Below is a small trained network, with its code and all its weights. Each question gives an input and a target symbol and asks what happens when units are switched off, that is, made to give their printed mean instead of their output.

import numpy as np


def w(rows, s, z=0):
    codes = np.array(rows[::2]) - 128.0
    scale = np.full(codes.shape[1], s)
    scale[-1] = z or s
    return codes * scale


def norm(h):
    return h / np.sqrt((h * h).mean(-1, keepdims=True) + 1e-5)


def f(y):
    return np.maximum(y, 0)


def softmax(a):
    e = np.exp(a - a.max(-1, keepdims=True))
    return e / e.sum(-1, keepdims=True)


def log_softmax(a):
    a = a - a.max(-1, keepdims=True)
    return a - np.log(np.exp(a).sum(-1, keepdims=True))


def net(x, mask):
    ids = ['ΘΣαεμξφω'.index(c) for c in x.split()]
    T = len(ids)
    res = E[ids] + P[:T]
    u = 0
    for l in range(2):
        q, k, v = (norm(res) @ M[l].T for M in (Q, K, V))
        z = softmax(np.where(np.tri(T) > 0, q @ k.T / 2**0.5, -1e9)) @ v
        res = res + np.where(mask[u], z, O[l][:, -1]) @ O[l][:, :-1]
        u += 1
        y = f(norm(res) @ A[l][:, :-1].T + A[l][:, -1])
        res = res + np.where(mask[u : u + 4], y, B[l][:, -1]) @ B[l][:, :-1]
        u += 4
    return log_softmax(norm(res)[-1] @ U[:, :-1].T + U[:, -1])


Q, K, V, O, A, B = {}, {}, {}, {}, {}, {}
E = w([
[88,164,117,86,155],'Θ',
[104,133,115,174,86],'Σ',
[14,115,116,127,101],'α',
[127,164,154,85,86],'ε',
[143,138,143,124,16],'μ',
[129,54,237,135,112],'ξ',
[54,68,175,254,214],'φ',
[191,121,160,207,179],'ω',
],0.02)
P = w([
[204,119,59,75,194],'0',
[89,48,186,167,69],'1',
[139,230,157,206,180],'2',
[104,115,211,162,63],'3',
[93,157,80,183,197],'4',
[124,119,185,185,85],'5',
[51,182,99,58,171],'6',
[114,167,230,159,92],'7',
[29,223,117,87,231],'8',
[114,173,246,118,103],'9',
],0.011)
Q[0] = w([
[113,138,188,161,68],'L0H1',
[102,81,3,112,141],'L0H1',
],0.013)
K[0] = w([
[176,132,169,140,111],'L0H1',
[10,147,129,180,106],'L0H1',
],0.011)
V[0] = w([
[188,68,206,62,168],'L0H1',
[255,196,53,57,131],'L0H1',
],0.0094)
O[0] = w([
[238,70,119,34,2,164],'L0H1',
[98,18,11,74,128,5],'L0H1',
],0.0092,0.0026)
A[0] = w([
[194,157,34,136,129,123],'L0N1',
[177,130,80,102,164,3],'L0N2',
[97,126,192,154,159,69],'L0N3',
[91,251,59,88,117,181],'L0N4',
],0.013,0.0054)
B[0] = w([
[154,201,200,120,143,154],'L0N1',
[174,175,160,101,116,134],'L0N2',
[170,126,165,127,109,244],'L0N3',
[111,159,164,252,52,253],'L0N4',
],0.015,0.0056)
Q[1] = w([
[55,130,95,56,250],'L1H1',
[127,87,169,145,84],'L1H1',
],0.013)
K[1] = w([
[94,124,250,196,43],'L1H1',
[182,108,32,105,173],'L1H1',
],0.011)
V[1] = w([
[244,215,123,27,69],'L1H1',
[225,235,254,161,243],'L1H1',
],0.0071)
O[1] = w([
[32,208,96,162,122,254],'L1H1',
[142,249,105,46,201,225],'L1H1',
],0.013,0.00047)
A[1] = w([
[18,108,164,116,237,80],'L1N1',
[252,173,47,198,195,254],'L1N2',
[98,128,145,196,215,75],'L1N3',
[101,180,79,94,170,29],'L1N4',
],0.013,0.0032)
B[1] = w([
[248,178,103,147,100,185],'L1N1',
[36,130,178,94,146,251],'L1N2',
[127,155,58,125,122,252],'L1N3',
[185,40,110,102,165,170],'L1N4',
],0.016,0.0039)
U = w([
[101,170,125,169,121,2],'Θ',
[245,109,172,161,125,225],'Σ',
[231,200,181,119,186,68],'α',
[104,90,87,134,109,89],'ε',
[56,70,85,173,185,142],'μ',
[139,155,115,118,52,126],'ξ',
[135,166,166,67,211,150],'φ',
[165,175,35,40,152,112],'ω',
],0.011,0.006)

Each question gives the input, a string of symbols that net reads in full, and the target symbol t.
The units are the heads (2 rows each of Q, K, V and O) and the neurons (one row each of A and B). Each row of codes is followed by its name. A weight is (code - 128) times the scale printed after its matrix; where a second scale follows, it is the last column's (O, A, B and U).
mask holds one flag per unit, layer by layer, with each layer's heads first. A switched-off unit (its flag False) gives its mean, the last column of its rows in O or B, instead of its output. The means were averaged over made-up inputs and are rounded, as every weight is.
A unit's drop is (log p(t) with every unit on - log p(t) with that unit switched off) / (log p(t) with every unit on - log p(t) with every unit switched off).
The circuit of an input: a set's keep is (log p(t) with only the set's units on - log p(t) with every unit switched off) / (log p(t) with every unit on - log p(t) with every unit switched off). Starting from all 10 units, units are removed one at a time, each time the one whose removal leaves the highest keep (on an exact tie, the one counted first), for as long as the keep stays at least 0.8.
circuit, biggest first: the units of the circuit, biggest drop first
k most important neurons: the k neurons with the biggest drops, biggest first
k most important neurons of layer l: the k neurons of layer l with the biggest drops, biggest first
drop when u is switched off: that unit's drop, to one decimal
input Σ ξ α α Σ φ Σ Σ φ α, target Σ: circuit, biggest first	L0H1, L1H1
input φ μ Σ α ξ Θ, target φ: circuit, biggest first	L1H1, L1N2
input ε Σ μ Σ μ ε, target ε: circuit, biggest first	L0H1
input φ Σ Σ μ, target φ: circuit, biggest first	L1H1, L0H1, L0N4
input ω Σ Θ Σ ε Θ, target ω: circuit, biggest first	L1H1, L0H1, L0N1
input ω φ ξ ω Σ Σ, target ω: circuit, biggest first	L1H1, L0N4
input Σ ξ ξ μ Σ Σ ξ Σ ε, target Σ: circuit, biggest first	L0H1, L0N4, L1H1
input α φ ξ ε, target α: circuit, biggest first	L1H1, L0H1
input Σ Σ ξ ξ φ, target α: circuit, biggest first	L1N1, L1H1
input α Σ ω, target φ: circuit, biggest first	L1N2, L1H1
input ω ξ Σ ε ξ ε ξ Σ ξ μ, target ω: circuit, biggest first	L1H1, L0N1, L0H1
input ω α ξ Σ, target ω: 3 most important neurons	L0N1, L1N4, L0N4
input Σ ω Σ Σ ω α α ξ ξ α, target Σ: 2 most important neurons	L0N3, L1N2
input Σ Σ Σ, target μ: 2 most important neurons	L1N2, L0N1
input Σ α α Θ ε Σ ξ ε Σ, target Σ: 2 most important neurons	L0N4, L0N3
input φ Σ ω ξ ξ ε ξ ξ, target φ: 2 most important neurons	L0N4, L1N1
input ω ω Σ, target φ: most important neuron of layer 0	L0N1
input ξ Σ ω Σ Σ ξ, target ξ: 2 most important neurons of layer 0	L0N3, L0N4
input μ ξ α Θ, target μ: drop when L1H1 is switched off	0.2
input Σ μ ω Σ ξ Σ μ, target Σ: drop when L1N2 is switched off	0.1
input ω Σ Θ α Σ μ, target ω: drop when L0N4 is switched off	0.1
input α Θ Σ Σ ξ ξ ξ ξ Σ α, target α: most important neuron	L1N2
